[[127 123 134 140 125]
 [131 132 131 152 127]
 [136 124 126 128 151]] Answer: 152

[[150 121 142 113 136 108 116]
 [152 101 151 107 154 107 154]] Answer: 107

[[131 127 129 132 134]
 [138 126 126 129 153]] Answer: 129

[[128 119 155 120 128 129 127]
 [124 108 113 125 117 123 136]
 [120 146 144 114 121 124 115]] Answer: 123

[[136 114 126 157]
 [128 114 156 121]] Answer: 156

[[140 121 105 130 136]
 [142 131 124 140 123]
 [141 126 104 130 140]] Answer: 140

[[131 126 134 138 131]
 [139 125 126 130 157]
 [134 129 138 150 129]] Answer: 130

[[127 154 151 129 125 139 134]
 [141 146 123 123 122 138 121]] Answer: 138
---
[[125 128 125 130 125 128 130 127 124 124 133 129 129 123 129 128]
 [114 123 144 138 153 122 151 145 127 111 111 135 125 121 122 143]
 [125 123 124 125 131 116 122 128 120 122 126 121 123 132 125 141]
 [125 122 127 128 127 123 124 122 126 121 131 124 129 131 126 126]
 [127 127 128 128 128 127 128 126 129 128 128 128 127 128 127 127]
 [130 126 129 129 127 127 129 126 127 127 128 125 126 126 126 126]
 [129 129 128 128 128 127 127 128 128 127 129 127 129 127 128 129]
 [128 125 126 129 131 130 125 127 137 132 133 131 131 130 133 126]
 [126 125 129 128 130 126 130 125 132 127 127 130 126 127 128 127]
 [118 130 126 134 126 131 134 126 121 135 118 120 128 123 130 126]
 [127 125 127 128 128 126 126 125 127 125 129 126 128 129 127 127]] yields 127

[[117 126 140 125 120 132 138 131 131 131 129 130 115 125]
 [132 130 125 129 122 128 135 128 149 133 132 125 142 123]
 [155 131 123 123 139 127 137 121 123 136 111 132 125 129]
 [133 128 127 127 130 126 152 128 114 122 132 116 111 122]
 [125 127 111 129 124 135 126 127 133 130 125 130 141 131]] yields 125

[[122 130 119 121 134 130 128 127 114 131 143 128 119 130 107]
 [119 119 121 117 128 119 116 116 141 121 146 119 119 119 131]
 [122 116 123 124 138 124 127 123 113 123 138 122 131 123 115]
 [121 126 125 122 143 112 127 122 138 124 117 123 125 125 115]
 [122 129 114 119 142 131 126 127 119 127 111 130 125 130 117]
 [130 138 127 132 118 146 140 131 148 138 124 138 146 137 116]
 [122 119 116 123 138 138 119 123 111 115 138 120 128 118 130]] yields 122

[[135 130 112 142 131 129 133 147 137 127 133 128]
 [129 134 122 131 139 123 124 120 136 126 125 103]
 [135 144 126 129 115 132 135 130 124 147 137 149]
 [128 122 120 130 132 130 127 144 134 120 130 128]
 [138 127 119 151 127 125 140 131 125 133 129 134]
 [127 123 125 124 126 134 127 144 126 124 132 144]
 [126 116 120 128 136 132 125 146 130 113 129 130]
 [140 129 118 146 142 126 134 119 108 129 127 131]
 [130 137 130 126 120 129 130 127 132 138 132 133]
 [130 137 119 124 132 132 124 134 130 130 133 129]] yields 130

[[135 136 139 134 109 130 124 129 125]
 [126 118 129 143 141 114 130 119 128]
 [142 137 125 126 134 140 135 128 129]
 [121 134 116 131 121 117 120 125 107]
 [144 135 145 121 124 118 123 144 110]
 [122 128 112 125 137 144 121 129 136]
 [123 117 111 127 155 110 132 138 111]] yields 123

[[145 127 123 137 129 122]
 [124 134 129 134 110 127]
 [126 135 133 133 140 106]
 [123 134 138 133 140 118]
 [125 132 104 117 131 126]
 [124 136 128 136 109 131]
 [125 121 129 135 133 129]
 [124 134 136 133 139 112]
 [123 137 126 136 105 134]
 [123 131 125 126 128 129]] yields 123

[[112 146 148 143 145 111 108 141 146 141 111 109]
 [145 111 110 112 112 141 148 119 111 118 144 144]
 [144 114 112 114 114 144 145 115 112 115 144 146]
 [147 110 111 114 115 145 148 114 109 115 148 149]
 [111 146 146 145 144 110 107 142 143 140 111 108]] yields 111

[[127 128 129 128 126 128 129 128 134 154 153]
 [128 128 128 128 128 129 152 152 152 154 152]
 [127 128 129 128 128 123 129 127 139 150 153]
 [128 128 126 128 128 134 134 153 153 153 153]
 [128 152 149 152 154 150 152 153 153 151 153]] yields 128
---
[[147 120 147 135 118 114 104]
 [126 127 126 117 108 104 125]
 [149 150 149 135 126 123 142]] >> 118

[[140 136 118 145]
 [117 119 138 115]
 [154 150  99 151]] >> 136

[[145 105 146 140]
 [108 154 104 106]
 [152  99 151 143]] >> 105

[[122 135 132 109 103 121 106]
 [141 121 135 132 139 146 141]
 [119 131 143 121 108 123 103]] >> 103

[[122 130 129 106 129 126 125]
 [132 126 129 152 129 128 125]
 [129 130 123 105 123 136 129]] >> 129

[[139 128 120 101 140]
 [139 100 122 133 124]
 [129 108 148 140 127]] >> 120
---
[[147 150 118 130]
 [155 157 124 146]
 [146 151 114 131]] 157

[[109 144 113 118 115 145 113]
 [108 134 114 117 113 149 122]] 115

[[152 120 113 128 134]
 [154 123 128 134 141]
 [141 116 105 121 128]] 128

[[141 137 118 146 143 140]
 [146 154 116 118 123 116]] 146

[[130 124 134 148 128 148]
 [131 122 136 152 129 153]] 148

[[148 101 152 142]
 [133 118 134 128]
 [128 121 130 121]] 118

[[139 146 108 110]
 [140 142 105 111]] 146

[[132 156 132 129 136 139]
 [146 133 129 126 132 133]] 129

[[139 140 154 119 126]
 [127 132 129 136 127]] 154
---
[[148 142 143 145 111]
 [110 129 105 107 148]
 [142 127 152 150 120]] result: 143

[[128 127 127 129 128 128]
 [128 127 126 128 129 127]
 [132 124 126 153 121 145]] result: 127

[[146 109 110 108 153 104]
 [143 111 113 107 151 109]
 [109 151 150 154 104 149]] result: 110

[[123 108 134 136 120 124 125]
 [144 135 145 156 110 106 154]
 [138 124 124 153 141 108 147]] result: 134

[[112 123 146 156 141]
 [131 114 103 122 140]
 [110 108 112 134 126]] result: 146

[[150 138 129 147 129]
 [107 127 123 149 119]
 [143 132 126 150 140]] result: 129
---
[[103 140 140 109 128 118]
 [114 138 121 118 131 133]] value 133

[[138 112 131 149 108 122 138]
 [135 136 127 125 123 133 116]
 [146 135 129 158 119 143 132]] value 116

[[127 117 143 116 122 129 115]
 [128 143 112 123 125 116 137]
 [118 109 121 129 140 148 107]] value 137

[[103 123 151 136 111 105]
 [139 113 108 109 102 127]
 [103 123 151 136 110 104]] value 127

[[142 152 119 116 124 118]
 [140 151 146 116 132 115]
 [131 136 138 132 110 126]] value 115

[[131 114 110 111 105 113]
 [114 102 155 117 148 148]
 [127 121 106 118 148 139]] value 148

[[120 128 129 120]
 [115 152 158 115]
 [105 128 123 105]] value 115

[[102  99 135 117 129]
 [110 150 120 150 103]
 [140 141 135 122 116]] value 103
---
[[135 122 129 130]
 [130 124 108 148]
 [140 100 117 111]] Out: 130

[[127 140 107 133 134 136 130]
 [139 115 125 138 116 120 123]
 [112 152 128 146 121 127 122]] Out: 130

[[130 126 130 125 126]
 [131 127 128 127 128]
 [104 136 150 109 118]] Out: 126

[[106 106 127 106]
 [146 147 133 146]
 [101 101 148 101]] Out: 106

[[127 132 146 137 140 152 105]
 [145 116 139 143 134 102 130]
 [122 100 108 122 127 125 128]] Out: 105

[[127 119 109 128 117 140 140]
 [116 143 145 137 120 106 127]
 [112 146 133 135 126 115 134]] Out: 140

[[148 133 148 148  99 119 116]
 [112 114 129 154 105 150 108]
 [146 129 141 134 107 128 117]] Out: 116
---
[[143 115 144 151 156 120 141]
 [103 134 128  99 103 141 105]]
156, 99

[107 104 110 107 112]
112, 104

[[103 130 102 145 132 134]
 [145 118 118 127 133 140]
 [125 114 107 118 147 143]]
147, 102

[129 108 155 134]
155, 108

[[131 120 137 122]
 [104 108 109 140]]
140, 104

[[143 142 124 152]
 [136 144 120 145]]
152, 120
---
Input: [112 119 121 156 120 127]
Output: 127, 112

Input: [156 136 149 134 119]
Output: 119, 156

Input: [107 120 147 124]
Output: 124, 107

Input:
[[124 141 105 119 138]
 [109 122 109 127 137]
 [131 140 103 132 137]]
Output: 138, 131

Input: [120 113 122 116 133 151 117]
Output: 117, 120

Input:
[[103 141 113 110]
 [133 149 145 111]]
Output: 110, 133

Input: [132 108 134 104]
Output: 104, 132

Input:
[[120 114 143 116 142 114 151]
 [140 108 114 145 114 109 105]
 [143 115 120 150 121 116 117]]
Output: 151, 143
---
Input:
[[104 150 151 105]
 [123 112 112 123]]
Output: 151

Input:
[[118 148 147 120 144]
 [142 147 145 141 145]
 [118 152 150 119 150]]
Output: 152

Input: [125 104 124 128 113 138]
Output: 138

Input: [154 112 111 116 147 128]
Output: 154

Input:
[[121 109 119 105 133 127 145]
 [143 111 121 141 109 132 129]
 [138 106 111 118 108 139 139]]
Output: 145

Input:
[[108 114 115 104 140]
 [127 101 113 106 154]
 [133 107 112 113 138]]
Output: 154

Input: [149 148 119 108]
Output: 149

Input: [150 140 142 123 157 128]
Output: 157

Input: [117 134 148 151 147 139 149]
Output: 151
